Below are the code and all the weights of a small trained network. Each question names an input and a class and asks about switching units off, where a switched-off unit gives its printed mean instead of its output.

import numpy as np


def w(rows, s, z=0):
    codes = np.array(rows[::2]) - 128.0
    scale = np.full(codes.shape[1], s)
    scale[-1] = z or s
    return codes * scale


def norm(h):
    return h / np.sqrt((h * h).mean(-1, keepdims=True) + 1e-5)


def f(y):
    return y / 2 * (1 + np.tanh(0.7978845608 * (y + 0.044715 * y**3)))


def log_softmax(a):
    a = a - a.max(-1, keepdims=True)
    return a - np.log(np.exp(a).sum(-1, keepdims=True))


def net(x, mask):
    res = np.array(x, float).reshape(1, 6) / 4 @ E
    u = 0
    for l in range(4):
        y = f(norm(res) @ A[l][:, :-1].T + A[l][:, -1])
        res = res + np.where(mask[u : u + 7], y, B[l][:, -1]) @ B[l][:, :-1]
        u += 7
    return log_softmax(norm(res)[-1] @ U[:, :-1].T + U[:, -1])


A, B = {}, {}
E = w([
[251,83,141,93],'x0',
[146,162,145,77],'x1',
[89,9,104,169],'x2',
[205,92,125,51],'x3',
[115,177,181,79],'x4',
[64,145,95,149],'x5',
],0.0015)
A[0] = w([
[129,118,201,92,203],'0.n0',
[210,92,84,120,253],'0.n1',
[121,171,143,113,110],'0.n2',
[121,149,97,133,93],'0.n3',
[141,99,91,128,254],'0.n4',
[253,161,168,121,202],'0.n5',
[111,191,103,126,174],'0.n6',
],0.0048,0.00063)
B[0] = w([
[163,41,70,141,156],'0.n0',
[210,128,133,79,216],'0.n1',
[182,107,147,192,138],'0.n2',
[71,113,251,108,126],'0.n3',
[98,147,205,47,163],'0.n4',
[127,15,47,121,250],'0.n5',
[204,129,188,139,156],'0.n6',
],0.0019,0.0021)
A[1] = w([
[181,31,185,167,232],'1.n0',
[152,90,125,121,39],'1.n1',
[4,92,123,142,64],'1.n2',
[58,117,5,211,95],'1.n3',
[179,88,188,76,252],'1.n4',
[86,210,80,28,247],'1.n5',
[132,38,150,39,254],'1.n6',
],0.0025,0.00091)
B[1] = w([
[118,190,60,118,233],'1.n0',
[99,211,120,185,118],'1.n1',
[110,69,92,151,136],'1.n2',
[59,37,164,130,157],'1.n3',
[201,218,4,30,223],'1.n4',
[180,71,130,154,182],'1.n5',
[208,209,47,161,251],'1.n6',
],0.0022,0.0012)
A[2] = w([
[246,152,90,3,176],'2.n0',
[162,161,143,7,155],'2.n1',
[107,152,116,156,62],'2.n2',
[209,116,38,148,221],'2.n3',
[172,102,141,172,250],'2.n4',
[218,114,169,124,90],'2.n5',
[16,81,148,124,154],'2.n6',
],0.0034,0.0012)
B[2] = w([
[124,81,12,116,252],'2.n0',
[136,39,90,109,166],'2.n1',
[154,127,159,185,118],'2.n2',
[149,161,90,7,208],'2.n3',
[110,164,71,48,159],'2.n4',
[55,137,98,116,141],'2.n5',
[149,4,30,147,149],'2.n6',
],0.0025,0.0033)
A[3] = w([
[252,59,109,97,247],'3.n0',
[101,115,136,103,48],'3.n1',
[126,144,101,131,65],'3.n2',
[160,115,110,117,156],'3.n3',
[50,172,201,189,208],'3.n4',
[103,123,87,111,109],'3.n5',
[186,93,77,120,169],'3.n6',
],0.004,0.0016)
B[3] = w([
[97,244,56,39,254],'3.n0',
[85,81,186,185,110],'3.n1',
[145,114,155,200,122],'3.n2',
[13,155,3,127,157],'3.n3',
[220,107,132,53,165],'3.n4',
[171,161,122,170,147],'3.n5',
[173,211,99,60,201],'3.n6',
],0.0022,0.0031)
U = w([
[188,177,11,2,253],'0',
[139,160,189,93,24],'1',
[170,142,179,150,4],'2',
[143,178,220,143,105],'3',
[35,19,130,201,202],'4',
],0.0075,0.0042)

Each question gives the input, the list of numbers given to net, and the class t.
The units are the neurons (one row each of A and B). Each row of codes is followed by its name. A weight is (code - 128) times the scale printed after its matrix; where a second scale follows, it is the last column's (A, B and U).
mask holds one flag per neuron, layer by layer. A switched-off neuron (its flag False) gives its mean, the last column of its row in B, instead of its output. The means were averaged over made-up inputs and are rounded, as every weight is.
A unit's drop is (log p(t) with every unit on - log p(t) with that unit switched off) / (log p(t) with every unit on - log p(t) with every unit switched off).
unit that matters most: the unit with the biggest drop
top k neurons: the k neurons with the biggest drops, biggest first
top k neurons in layer l: the k neurons of layer l with the biggest drops, biggest first
drop of u: that unit's drop, to one decimal
input [-4,3,-4,-1,-4,2], class 2: top neuron : [0.n5]
input [-1,8,3,-3,7,4], class 1: top 2 neurons : [2.n0; 0.n5]
input [-4,8,-6,-2,1,1], class 1: top 2 neurons in layer 3 : [3.n0; 3.n6]
input [-7,-3,-6,-1,-3,2], class 3: top 2 neurons : [0.n5; 2.n0]
input [-7,2,-3,0,-5,-1], class 3: top 2 neurons in layer 0 : [0.n5; 0.n6]
input [2,-7,-3,-8,-2,-6], class 2: top 2 neurons : [2.n0; 3.n4]
input [-3,2,-5,-1,7,1], class 3: top 3 neurons in layer 3 : [3.n0; 3.n6; 3.n3]
input [-5,3,-4,2,0,2], class 1: top 2 neurons : [0.n1; 3.n0]
input [-7,-4,-6,-3,0,-1], class 3: top 3 neurons : [0.n5; 2.n0; 3.n4]
input [3,3,-8,-8,-3,1], class 2: top 2 neurons in layer 2 : [2.n0; 2.n3]
input [-1,-5,-8,-4,4,0], class 3: top 2 neurons in layer 3 : [3.n0; 3.n6]
input [-4,1,0,-5,-2,-8], class 4: top 2 neurons in layer 2 : [2.n6; 2.n3]
input [-2,-6,4,4,-5,4], class 4: drop of 2.n6 : -0.1
input [-3,0,5,3,-8,5], class 4: drop of 2.n0 : 0.1
input [-2,-7,1,-8,7,-5], class 4: unit that matters most : 2.n6
input [-8,-5,-1,7,-7,-1], class 4: drop of 1.n4 : 0.1
input [-7,6,-8,-4,5,-2], class 3: drop of 3.n0 : 0.2
